(in the rows, 128 means zero)
Each row has a class, written after it, and each block has its own classes.
[ 83 119 128  99 149 151 135 157 122 123 107 139 100 108 135 112 161 131
 128  93 114 119 137 110  45 116 108 140 138 214 111 148 143 145 140 122]
A
[ 96 148 107  90 143 143 110 150 124 121 131 122  76 107  99 121 153 139
 118  95  92 138 109 143  91 137 103 139 181 212 120 116 111 147 153 136]
M
[121 133 110 116 147 113 165 108 149 139 145 114 133 128 134 157 117 123
 128 135 116 118 115 149 109 164 163  85 140 176 131 137 124 101 127  89]
T
[143 115 131 150 102 122  83 122 150 146 151 135 155  99  87 108 125 124
 111 123 120 165 137 121 114  88  86 140 122  53 141 148 123 137 135 139]
A
[ 95 138 131 134  78 115 110 136 134 145 108 111 127  91  68 105 138 121
 126 155 104 136 133 154 154  99  75 155 158 116 138 142 136 171 180 133]
R
[134 168 146 101 146 153 130 162 104 145 123 143 125 151 166 117  99 156
 136  95 161 124 169 106 128 139 188 138  69 107 158 121 132 106 127 127]
X
[162 130 136  90 147 144  90 126 133 142 142 134 124 125  95 102 141 150
 134 116 130 152 141 115  99 152 142 159 135 161 124 130 140 127 150 123]
R
[101 158 126 191 132  84 147 109 139 121 109 115  87 132 114 146 145 118
 137 161 138 146  76 125 161  72  37  77 118  61 132 123 107 129 122 119]
C
[156 134 136 137 154 149  97 139 125 149 156 139 109 103 107  95 125 137
 141 152 107 176 149 131 117  84 158 156 107 119 129  95 115 137 182 180]
M
[146 164 133 149 185 107 149 130 117 108  95 141 129 150 166 163 146 126
 131 147 158 126 107 110 109  95 101  64  96 118 114 109 129  92  94 106]
P
[108 128 142  98 122 126 113 138 132  88 116 149 107 130 104  97 152  98
 105 161 104 114 128 115  73 106  49 138 133 193  92 182 151 133 126 106]
S
[134 152 115 171 150  90 147 116 129 124 131 127 136 139 145 175 130 107
 131 159 131 131  91 124 146  98  53  58 132  69 129 119 122 120 107 114]
A
[ 95 145 111  81 141 167 126 153 113 120 129 117  77 119 123 104 132 143
 115  73 137 124 150 131  66 172 154 155 144 205 141 122 139 142 175 114]
X
[100 151 126 138 102 109 127 157 141  78 108 131 110 120 119 121 141 112
 110 151 141 127 142 117 119 122  70 128 111 105 123 152 135 137 117 137]
S
[ 87 151 111  92 112 139 131 173 115  92  84 136 117 135 166 129 154 144
 158  81 157  93 127 107 125 146 124 120 107 121 149 124 103 143  85 175]
S
[ 87 150 123 151 114 105 129 160 130 118 110 125 142 126 155 160 123 104
 111 130 117  93 130 132 146 102 113  98 116  95 158 148 140 109  92 102]
M
[163 114 118 117 134 107 105  95 151 156 131 132 161 119  83 114 111 113
 131 177  92 147 119 159 131 117 101 100 148 151 126 146 116 123 140 107]
R
[151 151 103 114 179 124 150 117 130 151 166 111  99 141 154 163 104 145
 127 112 121 136 106 157 129 188 179  90 141 166 162  84 114 101 119 107]
M
[149 141 137 197 123  97 114 112 143 157 152 125 124 108  99 118 119 112
 132 179 119 176 117 140 168  51  56  96 112  25 136 125 116 142 162 142]
A
[169 147 125 158 102  78 126 101 146 161 166 116 141 133  80 152 103 113
 117 180 112 159  87 149 173 113  90  75 126  56 140 140 102 123 149 119]
T
[143 110 120  92 128 122 107 127 134 139 159 152 146 138 120 135 119 136
 124  94 111 129 131 114 137 147 144 157 131 106 128 140 121 123 114 119]
Y
[132 149 142  88 126 111 175 170 117 135 118 134 149 163 170 173 103 139
 108 112 154 105 145 114 131 186 177 133 103 122 146 156 160  86  95  76]
T
[157 131 130  75 183 142 102 111 126 154 141 138  96 125  59  97 144 154
 155 136  90 174 107 126  96 110  82 139 170 206 102 113 114 139 171 135]
R
[153 128 169 111 116 152 103 170 112 154 108 157 132 124 106  88 139 124
 127 124 119 143 176 114 102  94 122 186 103 131  90 156 161 129 165 124]
P
[ 90 136 104 111 132 129 126 158 141 131 131 112 110 106 153 139 116 143
 109  75 116 111 138 151  96 167 189 109 122 176 182 138  97 130 108 124]
M
[ 75 132 123 112 111 157  78 189  98 101  77 153 125 101 115  93 189 139
 145  85 120  93 105  84  86  42  73 144 113 147 114 134 122 155  92 198]
M
[113 130 138  57 147 173 128 206  93 145 115 156 137 125 168 122 150 167
 131  37 141 124 177  83  47 150 178 181 100 171 152 144 136 139 123 155]
A
[ 94 128 108 111 144 110 119 141 127  98 128 141 120 112 134 135 166 148
 127  96 141 122 114  95 106 127 102 131 137 102 125 132 111 132  88 149]
Y
[101 140 118 147 129 117 119 145 136 136 127 136 124 103 124 126 148 154
 154  90 125 130 109 126 145  78 110 107 103  75 152 104  97 142 114 170]
Y
[ 86 118 132 116  82 151 117 132 138 146 119 119 116 109 129 103 127 152
 121  72 130 106 145 102 100 139 180 158  97 113 183 151 100 130 115 143]
N
[130 150 108  92 122 123 161 162 135  91 116 133 139 159 192 161 113 134
 117  97 174  87 138 128 132 226 171 101 101 156 151 138 132 105  53 108]
S
[161 155 138 105 116 111 118 118 135 151 142 130 117 126 101 120 120 111
  80 144 126 142 120 155  77 173 103 111 162 182 122 149 144 120 137  68]
P
[117 152 113 186 112 117 109 153 131 125 121 129 122 101 108 122 144 133
 154 137 124 138 110 115 154  65  98 101 106  51 136 101  91 145 118 206]
M
[140 141 104 150 154  97 161  71 155 115 162 105  75 133  93 130 120 128
  91 155 114 159  94 134  83 158 108  84 152 171 135 130  92 108 142 101]
N
[119 140 151  66 102 144 118 167 116 143 115 155 139 129 101  92 123 137
 102 113 118 137 152 111  85 120 148 188 108 170 113 173 144 138 162 122]
T
[168 162 120 161 149 105 120 111 129 128 147 128 131 148  97 150 110 135
 135 162 139 169 109 120 168  96 101 116 110  49 135 100 118 113 144 142]
V
[156 130 111 115 133 118 108 109 129 158 165 117 132 127 102 149 130 132
 126 111 106 169 123 140 137 138 101 130 163  85 150 115 104 132 159 127]
A
[137 145 114 118 177 133 130 129 122 120 125 133 111 139 141 144 143 141
 141 116 132 116 108 115 100 129 127 116 113 154 132 107 125 107 121 125]
V
[103 154 132 117 157 121 138 179 115 104  95 149 123 148 182 157 137 121
 112 120 135  86 125  96 114 123 121 102  95 152 119 146 153  95  69  96]
M
[121 143 112  87 141 146 100 129 123 117 143 124 107 135 134 125 137 144
 114  78 143 113 126 108 105 179 131 129 143 139 135 146 103 121 116 111]
X
[ 45 167 140  96  77 124 156 212 101 119  65 128 135 133 154 149 143 155
 141  53 146  65 127  94 128 124 122 145 100  97 149 162 135 142  85 145]
T
[157 148 137  94 156 143 141 111 123 151 148 141  96 154 122 117 119 152
 116 115 118 150 120 108  93 144 156 128 114 186 140 125 102 102 141 114]
N
[133 135 159 107 129 120 128 136 132 135 127 150 118 150 142 126 119 116
  93 143 142 141 151 104 101 146 138 159 102 137 134 173 152 102 122  69]
C
[ 78 146 129 113 119 113 142 185 123 135 121 131 143 112 200 148 126 163
 131  58 154  78 153 119 131 155 192 120  69  89 200 138 110 126  59 139]
Y
[124 121 111 128 125  92 143  98 152 126 164 128 138 122 127 159 106 104
 102 145 109 121 117 160 118 158 138  98 158 154 151 133 131 116 118  78]
Y
[154 172 111 133 145 102 155  96 140 113 169 108 104 142 122 162 113 117
 116 167 133 162 108 167 130 168 105  80 155 130 159  95 119 118 148 111]
S
[ 98 133 136  89 156 152 165 194 110 120  79 142 135 156 222 159 128 153
 166  63 143  80 164 111 123 132 184 125  46 118 188 121 133 100  85 134]
S
[111 124 143 190 116 113 123 109 156 146 131 132 130 102 105 105 128  94
 124 182 106 147 135 135 121  49  92 122  93  87 136 157 124 134 160 119]
C
[185 147 148 177 135 100 125 108 135 167 144 139 154 145 140 152 112 133
 148 175 150 172 122 113 180  96 136  97  60   4 159 105  97  99 118 147]
C
[193 141 142 122 140 114 127 112 112 130 140 152 145 163 134 122 108 137
 115 159 143 151 122  89 108 123 139 119  83  78 134 133  95 100 109 153]
N
[148 120 109  45 145 153 112 135 115 130 117 143 122 154 131 143 143 156
 134  68 127 120 118 109 103 201 156 172 160 175 118 124 112 109 119 121]
V
[129 138 149  76 133 161 104 172  99 155 130 149 133 130 136 108 110 147
 131 101 100 129 164 125 118 117 185 191 106 149 144 128 128 135 148 152]
M
[130 139 124 101 153 128 129 139 140 122 125 138 133 139 153 151 106 128
 111 121 138 115 153 115  87 170 180 126 102 165 152 143 141  91 107  89]
V
[124 147 124 121 158 123 133 119 129 141 124 131  94 136 124 121 149 150
 141 107 131 143  96 116 101 120 117 102 107 164 135 127  87 128 115 135]
C
[148 143 131 126 138 114 134 109 119 114 122 140 113 162 143 145 136 140
 123 137 149 128  96  76 135 132 109 109 109  82 129 132  92  98  92 132]
N
[142 145 122 140 146 123 153  97 142 150 148 116 112 145 145 155 111 153
 130 114 142 150 127 103 137 158 179 105 101  71 173 105  90  90 124 125]
N
[ 36 140 107 159  46 108 116 132 171  93 111  92 132  78 120 138 146 117
 114  99 128  86 133 139 126 136 100 113 129  70 199 157 100 150  90 141]
S
[ 97 119 167 111 116 142 127 148 135 154 111 150 130 127 137 101 107 110
 115 124 102 117 169 123  79  96 150 176  82 155 152 179 148 127 146  89]
C
[128 146 123  89 167 136 147 120 130 113 138 138 104 152 137 137 132 121
 134 133 112 132 131 127  94 143 124 114 131 195 133 124 132 111 139 107]
S
[142 172 143 114 143 112 152 159 126  92 124 145 144 154 172 153 114 132
 103 145 161 126 151 113 123 152 124 124  82  93 147 137 144  97  85 111]
S
[143 111 137  97 108 149  68 139 130 158 132 146 130 112 112 110 124 141
 128 108 106 144 130 116 120 121 154 162 116 104 142 124 104 132 135 159]
M
[ 86 134 107  87 146 146 117 152 107  91  73 142  92 118 120 117 178 144
 155 102 116  94  92 106  81 108  81 143 151 204 103 116  98 150 120 170]
V
[148 126 104 115 143 110 105 116 150  98 120 130 145 122 112 117 142 138
 119 127 153 132 109 123  93 164 110 104 147 147 111 148 115 126  90 126]
R
[113 148 106 175 154 104 146 115 149 117 135 107 127 111 141 157 121 126
 125 157 149 121 124 133 125 128 138  81 101 106 160 117 128 104 106 117]
V
[169 166 134 127 136 116 121 169 104 151 130 153 165 153 161 161  97 141
 137 137 131 132 130 110 185 107 148 115  80  36 168  99 105 104  88 163]
M
[144 131 145 110 127 124 121 141 114 149 107 169 157 152 142 118 129 121
 140 139 123 123 122  98 121  87 121 125  81 126 135 159  99 118  95 139]
C
[169 116 119 119 127 133  93  84 139 151 169 121 119 135  92 131 104 123
 123 142 118 155 119 138 161 152 114 126 152  86 132 121 108 114 159 104]
X
[ 73 139 126 134 130 162 114 158 130 133 127 112  70 104 124 107 140 142
 133  84 146 128 160 109 125 121 135 148 110 112 150 130 139 137 173 118]
X
[103 159 117 141 117  99 124 146 161 115 120 114 127  96 109 109 124 123
  93 141 134 117 135 149  96 151 103  96 127 171 142 168 136 141 115  96]
R
[170 115 111 154 105  98 143  66 162 144 178 102 106 123  82 139  94 101
  92 195 114 165 118 155 121 186 133  95 164 142 137 125 119 106 159  92]
N
[163 114 158  47 138 166  87 142  95 154 110 160 130 143 118 116 160 152
 134  78 123 135 139  90  77 137 150 188 130 163 113 135 125 121 137 131]
P
[ 85 169 125 128 108 111 137 151 100 124  96 108 107 119 111 141 150 122
 120 120 129 117 120 138 128 108  62 134 161 104 136 125 140 151 146 120]
P
[148 134  91 132 122 120 124  89 172 115 169 113 119 109  99 116 116 124
 125 141 123 156 128 157  97 185 150  97 138 154 140 118  87 136 139 153]
S
[105 129 124 127 124 135 114 129 134 133 131 122 128 127 133 129 109 119
 113 123 129 105 148 118 131 134 140 113 100 122 146 159 131 116 127  92]
X
[173 141 115 143 114 102 152  73 149 158 173 117 111 141  96 127  85 110
  90 180 121 172 123 141 118 171 142 110 148 113 160 118 117  99 163  95]
N
[115 143 118 160 120 140 112 113 146 168 153 110 118 109 114 112 102 150
 149  96 133 138 137 133 146 112 168  91  85  75 187 120  87 130 142 149]
X

Next block, with new classes.
[135 184 140 149 159 127 152 155 131  48 135 162 104 132  89  86  97  87
  80 147 112 112 164 135 144 139 166 126 136 198  99 153 183 124 135 158]
U
[127 183 163 161 187 205 107 149 151  83 156 104 100 142  56  58 219  67
 163  76 142  81  65 108 101 120  55  60 129 201  96 165 119  96 220 164]
W
[127 118 134 130 159  89 153 170 135  47 151 150 166 155 200 133 167  93
 152 102 105 152 128 166  83  83 153 151 172 166 127 125  72 128  34 115]
K
[148 190 113 141 180 175 118 140 181  79 137 115  96 137  24 114 181  44
  95  85 160 109 112 108 126  67  96  99 161 181 108 159 141  90 199 175]
L
[148  96 111 152 152  87 138 146 124  64 144 127 155 142 184 134 142  73
 149  81  99 143 119 160  86  55 176 171 174 141 109 116  87 122   4 106]
B
[129 186 137 155 141 121 149 169 126  54 115 140  86 117  96  83  59 128
  60 114  93 106 177 115 161 145 174 133  93 191 104 161 192 138 142 180]
J
[147 198 154 156 150 139 194 177 142  45 136 185 104 145 103  74  90  99
  61 139 103 106 155 123 158 122 176 101 124 208  92 156 184 140 127 159]
G
[128 162 151 147 196 190 190 150 164  76 141 152 102 167  98  48 201  69
 125  89 131  87  80 139 146 107  96  94 164 191  88 158 116 115 175 162]
F
[121 186 146 158 139 120 151 175 127  51 127 145  90 122 101  67  61 133
  66 108  87 103 164 111 154 147 164 124  91 200 105 163 188 136 139 182]
J
[148 191 131 141 185 183 117 154 192  74 149 114 107 151  48  92 184  70
  72  95 172 156  88 105 122  56  79  88 152 179 106 143 149  93 173 155]
Q
[144 126 132 149 140 128 160 167 136  74 150 148 168 148 174 119 160  81
 134 127 103 179  86 142  88  84 160 144 157 173 114  86  94 128  69 122]
Z
[137 177 158 146 175 187 156 161 171  70 138 147  98 153  73  48 193  76
 121  88 125  92  72 128 144 101  76  69 154 205  73 159 107 106 170 153]
G
[146 187 145 153 193 197  99 154 169  73 153  95  98 136  44  89 199  63
 129  82 161 109  93 118 104  89  69 102 162 164 107 145 141  86 203 164]
W
[129 188 156 163 186 184 105 139 149  81 152 121 100 154  54  59 196  60
 138  96 153  77  66 106 102 132  57  55 135 215  86 169 109  87 205 168]
U
[129 113 134 145 136  98 146 135 137  62 158 161 148 150 174 138 133  89
 136 117  97 165 100 153  99  80 155 143 154 158 124  94  87 128  44 101]
D
[122 165 165 140 183 206 144 159 166  65 156 123  97 123  84  41 225  83
 145  85 107 101  59 147 129 111  66  76 161 177 103 140 112 112 197 151]
W
[134 109 133 154 149  98 152 154 135  76 144 151 161 163 186 156 149 100
 128  94 112 152 122 150  91  62 128 152 165 164 104 123  95 131  20 105]
E
[134 173 154 174 197 196 148 142 158  99 156 130 111 185  82  63 202  60
 130  83 168  87  55  98 119 120  60  66 138 204  82 165 108  95 207 169]
F
[135 127 129 136 159  71 150 150 117  43 141 136 160 156 183 136 152  82
 154  95 100 139 118 165  79  85 152 151 170 151 109 118  80 114  27  99]
U
[132 104 123 152 135  95 130 133 142  61 160 151 156 154 168 148 134  88
 130 113 107 181 112 151 102  64 146 151 150 158 111  96  88 117  49 104]
D
[133 184 164 169 183 206 108 148 149  85 161 101 101 144  66  63 218  65
 174  76 150  86  59 110  99 124  53  60 131 192  97 160 114  97 221 163]
W
[136 186 162 175 173 123 181 159 105  69 127 158  98 150 127  71  51 128
  52 123  95  93 129 114 156 168 167 125  95 186 108 139 211 146 121 182]
F
[126 184 159 184 174 205 115 150 165 103 163 135 103 178  58  66 197  73
 130  90 153  68  67  90 103 118  30  57 130 227  81 173 122  99 199 172]
E
[148 128 143 159 154 121 162 177 137  64 147 149 162 164 186 108 170  65
 154 119  98 153  80 147  80  78 151 147 162 188 107  97  79 122  72 130]
Z
[132 199 154 166 144 119 164 167 114  61 136 146 104 150 124  67  60 136
  62 127  81  93 134 110 137 135 151 110  75 193 117 154 208 142 102 175]
Q
[116 173 158 152 154 119 132 183 130  61 147 149 109 117 117  74  75 145
  61 139 108 126 144 109 141 151 131 124  94 199 112 156 181 134 118 186]
K
[135 109 120 150 134  90 147 125 129  55 145 149 159 143 184 161 128  86
 162 102 113 161 129 156 101  76 177 158 162 146 117 106  89 133  20  98]
D
[115 179 152 136 128 159 148 163 134  89 145 125  88 103  88  84 114 128
 100 139 152 134 140 120 151 123 116 123 102 150  92 153 182 131 144 142]
W
[142 185 137 149 151 135 177 157 150  53 142 164 118 151 111  90 102 100
  61 141 107 127 162 119 145 108 181 117 116 196 112 153 193 137 126 153]
Q
[141 132 118 143 147  80 189 144 127  49 146 151 153 160 187 138 157  63
 156  86  85 130 125 169  98  59 175 146 162 154 119 123  82 129  49 114]
L
[154 115 127 143 132  83 156 148 125  66 127 141 159 164 182 154 143  99
 134  81 112 159 121 151 102  55 154 150 153 140  89 119  82 124  17  97]
G
[135 184 155 167 163 129 184 160 112  75 123 152  96 152 122  82  60 130
  53 127 109  90 138 111 158 158 161 137  96 170  97 147 200 142 118 177]
F
[156 183 141 157 184 199 102 168 188  86 130  99 112 143  49  78 192  62
 119 107 181 113  66  92 109  84  67 108 150 179  84 135 119  82 205 174]
Z
[142 110 128 148 145 104 149 164 132  69 168 140 150 144 162 109 137  79
 111 100  88 173  90 159  93  75 152 138 168 152 117  91 104 124  20 110]
B
[138 194 144 155 151 136 184 168 147  47 152 169 114 154 116  71  99 100
  57 141  93 126 143 121 143 115 171 108 119 205 115 147 196 140 127 161]
Q
[149 178 121 159 196 180  85 158 178  83 142  90  92 139  30  80 173  50
  90  85 168  94  89 101 106  70  79 109 170 174  86 155 134  78 162 168]
B
[166 128 119 175 140  95 135 153 107  71 148 115 156 167 168 124  98  79
 150  96 107 109 121 147  86  92 153 142 135 135 109 116 111 119  30 120]
B
[136 200 134 153 145 121 199 157 137  46 141 171 106 129 102  84  95  76
  72 129  85  91 165 130 152 134 197 111 133 198 120 159 194 147 142 174]
L
[117 177 138 151 144 145 149 175 145  85 155 134  82 111  92  50  95 111
  64 141 145 120 117 113 146 104 121 117 114 166  86 149 168 121 110 150]
B
[125 178 154 158 142 122 153 176 126  52 125 152  88 119 107  65  54 135
  65 110  84 108 153 116 159 146 158 116  84 207 108 157 183 138 138 179]
J
[143 194 142 140 194 179 103 156 175  63 143 120 100 143  30  93 178  52
  99  94 174 113  92 115 106  98  79  90 181 191  99 151 134  82 172 160]
U
[142 184 159 151 175 191 153 165 175  71 143 147  86 159  75  48 196  81
 106  87 132  97  61 127 136  85  65  72 150 191  73 151 102 100 174 159]
G
[119 180 154 173 174 207 112 144 173 105 164 131 111 163  54  69 207  78
 126  86 166  83  62  85 105 111  29  49 137 224  81 174 119  99 200 163]
E
[122 179 131 159 144 145 140 170 133  95 147 130  80 117  93  62  87 109
  74 142 143 106 119 114 140 109 120 121 119 169  82 151 173 123 106 157]
B
[158 138 135 158 131 116 143 150 106  66 156 107 159 152 167 145 132 102
 164  92 109 152 114 156  85  98 131 139 134 114 121 100 116 127  61 116]
W
[114 170 150 154 177 192 134 138 174  61 163 146 100 133  77  46 175  67
 147 107 118  96  56 134 138 113  76  78 167 209  95 137 110 108 177 156]
D
[138 177 150 176 193 194 141 131 152  97 152 125 112 187  75  63 202  52
 129  77 167  74  66  98 113 117  75  68 143 208  88 175 115  98 210 175]
F
[144 204 155 158 145 141 186 177 137  51 132 182  97 156  89  78  87  94
  69 138 101  99 159 117 154 134 177 110 116 213  86 158 193 137 129 162]
G
[140 108 111 123 132  88 151 149 143  53 130 131 156 142 161 151 152  85
 138  71 108 183 150 160 108  61 175 162 166 146 110 121  84 126  52 102]
J
[121 188 141 155 139 126 139 173 119  58 112 137  79 121  92  76  60 132
  63 110  90 109 164 112 159 148 160 126  79 196 103 162 188 137 142 177]
J
[121 200 148 152 144 122 142 169 118  57 116 140  83 113  82  77  48 127
  67 112  86 108 157 107 154 173 172 126  94 202 103 150 207 142 138 176]
J
[132 193 159 171 155 111 158 163 114  65 137 144 111 141 127  66  54 142
  67 127  85  95 122 107 138 141 145 109  80 199 111 149 209 140 101 176]
Q
[134 180 147 181 190 193  97 152 155  93 165 100 100 148  59  36 189  51
 133  79 150  68  41  96  97 115  55  51 141 210  89 166 110  88 186 169]
B
[111 192 146 132 145 141 154 167 137  75 145 152  87 120  88  78  86 118
  84 152 150 120 128 123 141 129 114 120 125 180  92 151 172 117 119 148]
U
[133 103 112 156 133  90 140 123 131  55 146 145 162 151 187 161 129  91
 167  98 108 159 132 157 104  73 169 164 156 144 109 106  87 123  24  96]
D
[139 186 144 175 167 134 170 179 136  48 148 159  92 128 109  48  97  78
  71 134  99  82 146 124 134 123 179 116 136 200 106 161 181 135 122 172]
B
[132 105 125 149 148 101 155 146 137  73 144 156 164 163 180 156 154  92
 145  92 110 148 137 158  94  59 142 165 170 164 106 124 104 129  19 102]
E
[152 191 128 144 182 178 113 155 187  78 150 104 116 161  47 103 182  55
  96  97 179 149  92 100 109  50  75  96 151 184  99 155 138  90 168 155]
Q
[146  92 119 149 155  88 180 138 126  75 136 145 166 188 209 158 149  99
 126  81 117 164 131 160 110  69 168 178 158 122 107 111  89 120  24 102]
F
[137 192 143 166 175 191 137 137 167  87 158 128 102 157  61  67 196  58
 125  80 139  66  58 100 118 110  61  37 126 204 100 164 104  94 224 177]
L
[139 176 132 159 182 183  88 135 182  72 144 114 101 140  45 106 152  56
 129 101 172 110  91 108 125  91  79 108 161 185  93 144 125  88 174 157]
D
[124 176 152 137 189 185 147 155 167  55 151 143 102 142  71  51 202  72
 118 101 117  89  75 145 125 120  77  76 176 201  95 148 108  98 170 156]
U
[130 190 161 158 179 188 115 144 153  86 156 116 103 148  55  56 204  63
 131  96 162  76  57 107 102 131  43  47 144 204  91 171  98  92 201 169]
U
[148 103 121 154 161 100 191 148 127  61 139 155 163 185 207 146 148  88
 137  76 114 163 125 165 111  67 171 162 170 142 107 112  96 129  29 108]
F
[122 185 136 140 171 185 174 153 170  71 144 150  92 143  65  55 202  63
 110  96  99  78  81 138 145 104  88  60 155 200 104 155 117 113 201 167]
L
[139 186 140 168 196 197  99 163 188  87 145 127  96 165  40  98 185  61
 102  90 176 102  88  97 109  70  39  95 167 210  78 162 137  87 185 169]
E
[141 185 151 165 170 139 212 159 131  54 140 181 111 166 120  75  97  81
  63 131 107 103 158 129 156 150 199 129 136 197 108 152 200 145 136 167]
F
[126 175 162 174 143 128 144 166 126  82 132 153  99 131 106  93  62 142
  57 126 103 107 140 104 147 153 124 133  96 187  94 144 208 144 101 170]
E
[139 179 147 146 187 192 104 159 175  71 157  98 102 119  49  90 200  74
 117  83 168 137  82 111 109  80  67  95 165 165  99 143 137  93 191 159]
W
[133 110 142 152 145  99 163 159 137  74 150 154 157 166 188 150 151 103
 144  87 112 158 110 155  91  71 123 156 158 150 104 107  94 130   9  98]
E
[123 190 134 139 178 191 172 151 175  66 150 148  91 138  68  53 199  70
 110  88 100  77  76 136 142 102  93  69 157 191 111 150 119 111 199 172]
L
[129 174 167 169 150 134 140 166 104  63 130 135  85 118 121  75  91 138
  91 112  86 103 140 127 139 149 145 129  80 165 115 143 195 139 135 171]
W
[141 119 110 132 135  76 181 138 127  63 137 146 155 154 179 158 152  75
 139  93  89 135 142 166 101  57 177 157 158 139 126 122  88 130  41 112]
L
[133 117 149 128 144 110 159 159 130  62 155 134 150 127 167 134 171 100
 138  94  97 187 103 163  96  84 145 139 159 136 122  95 105 135  55  97]
W
[130 176 155 170 164 119 171 162 113  76 129 150  96 148 125  78  64 129
  50 120 102 118 127 109 157 152 151 135  95 175 100 141 201 139 123 175]
F
[155 138 131 180 127 121 154 148 116  83 161 142 169 172 182 163 107 103
 143  99 122 149 119 138  89 101 126 132 145 144 120 110 121 140  33 121]
E
